Here is a tiny trained network, its code and every weight. The questions are about switching its units off for an input and a class, where a switched-off unit gives its printed mean instead of its output.

import numpy as np


def w(rows, s, z=0):
    codes = np.array(rows[::2]) - 128.0
    scale = np.full(codes.shape[1], s)
    scale[-1] = z or s
    return codes * scale


def f(y):
    return y / 2 * (1 + np.tanh(0.7978845608 * (y + 0.044715 * y**3)))


def log_softmax(a):
    a = a - a.max(-1, keepdims=True)
    return a - np.log(np.exp(a).sum(-1, keepdims=True))


def net(x, mask):
    res = np.array(x, float).reshape(1, 3) / 4 @ E
    y = f(res @ A[0][:, :-1].T + A[0][:, -1])
    res = res + np.where(mask, y, B[0][:, -1]) @ B[0][:, :-1]
    return log_softmax(res[-1] @ U[:, :-1].T + U[:, -1])


A, B = {}, {}
E = w([
[99,19,147],'x0',
[136,122,110],'x1',
[2,185,65],'x2',
],0.0098)
A[0] = w([
[180,234,165,6],'n1',
[155,175,132,152],'n2',
[115,130,105,253],'n3',
[103,88,176,84],'n4',
[90,2,147,115],'n5',
[231,107,177,163],'n6',
[98,159,90,76],'n7',
[116,100,183,8],'n8',
[157,178,136,64],'n9',
],0.016,0.0036)
B[0] = w([
[149,140,71,208],'n1',
[92,201,67,171],'n2',
[118,137,251,177],'n3',
[165,208,79,160],'n4',
[232,149,132,250],'n5',
[38,69,153,254],'n6',
[89,117,178,187],'n7',
[98,152,132,139],'n8',
[189,156,67,159],'n9',
],0.011,0.0097)
U = w([
[13,46,143,253],'0',
[145,131,91,3],'1',
],0.011,0.0031)

Each question gives the input, the list of numbers given to net, and the class t.
The units are the neurons (one row each of A and B). Each row of codes is followed by its name. A weight is (code - 128) times the scale printed after its matrix; where a second scale follows, it is the last column's (A, B and U).
mask holds one flag per neuron, in row order. A switched-off neuron (its flag False) gives its mean, the last column of its row in B, instead of its output. The means were averaged over made-up inputs and are rounded, as every weight is.
A unit's drop is (log p(t) with every unit on - log p(t) with that unit switched off) / (log p(t) with every unit on - log p(t) with every unit switched off).
most important unit: the unit with the biggest drop
k most important neurons: the k neurons with the biggest drops, biggest first
drop of u: that unit's drop, to one decimal
input [2,7,-8], class 0: most important unit => n6
input [8,-1,7], class 1: 3 most important neurons => [n5; n6; n4]
input [-3,-5,-4], class 0: 2 most important neurons => [n6; n5]
input [6,-2,4], class 1: 2 most important neurons => [n5; n6]
input [4,5,2], class 1: 3 most important neurons => [n6; n5; n7]
input [6,1,-5], class 1: 4 most important neurons => [n5; n4; n7; n3]
input [-4,-7,-4], class 0: 3 most important neurons => [n6; n5; n4]
input [4,0,-2], class 1: 3 most important neurons => [n5; n4; n7]
input [7,-2,6], class 1: 3 most important neurons => [n5; n6; n4]
input [-2,5,-2], class 0: 2 most important neurons => [n5; n4]
input [6,-5,-1], class 1: drop of n5 => 0.3
input [-5,6,-8], class 0: drop of n6 => 1.5
input [6,-2,3], class 1: drop of n5 => 0.3
input [7,-1,-5], class 1: most important unit => n5
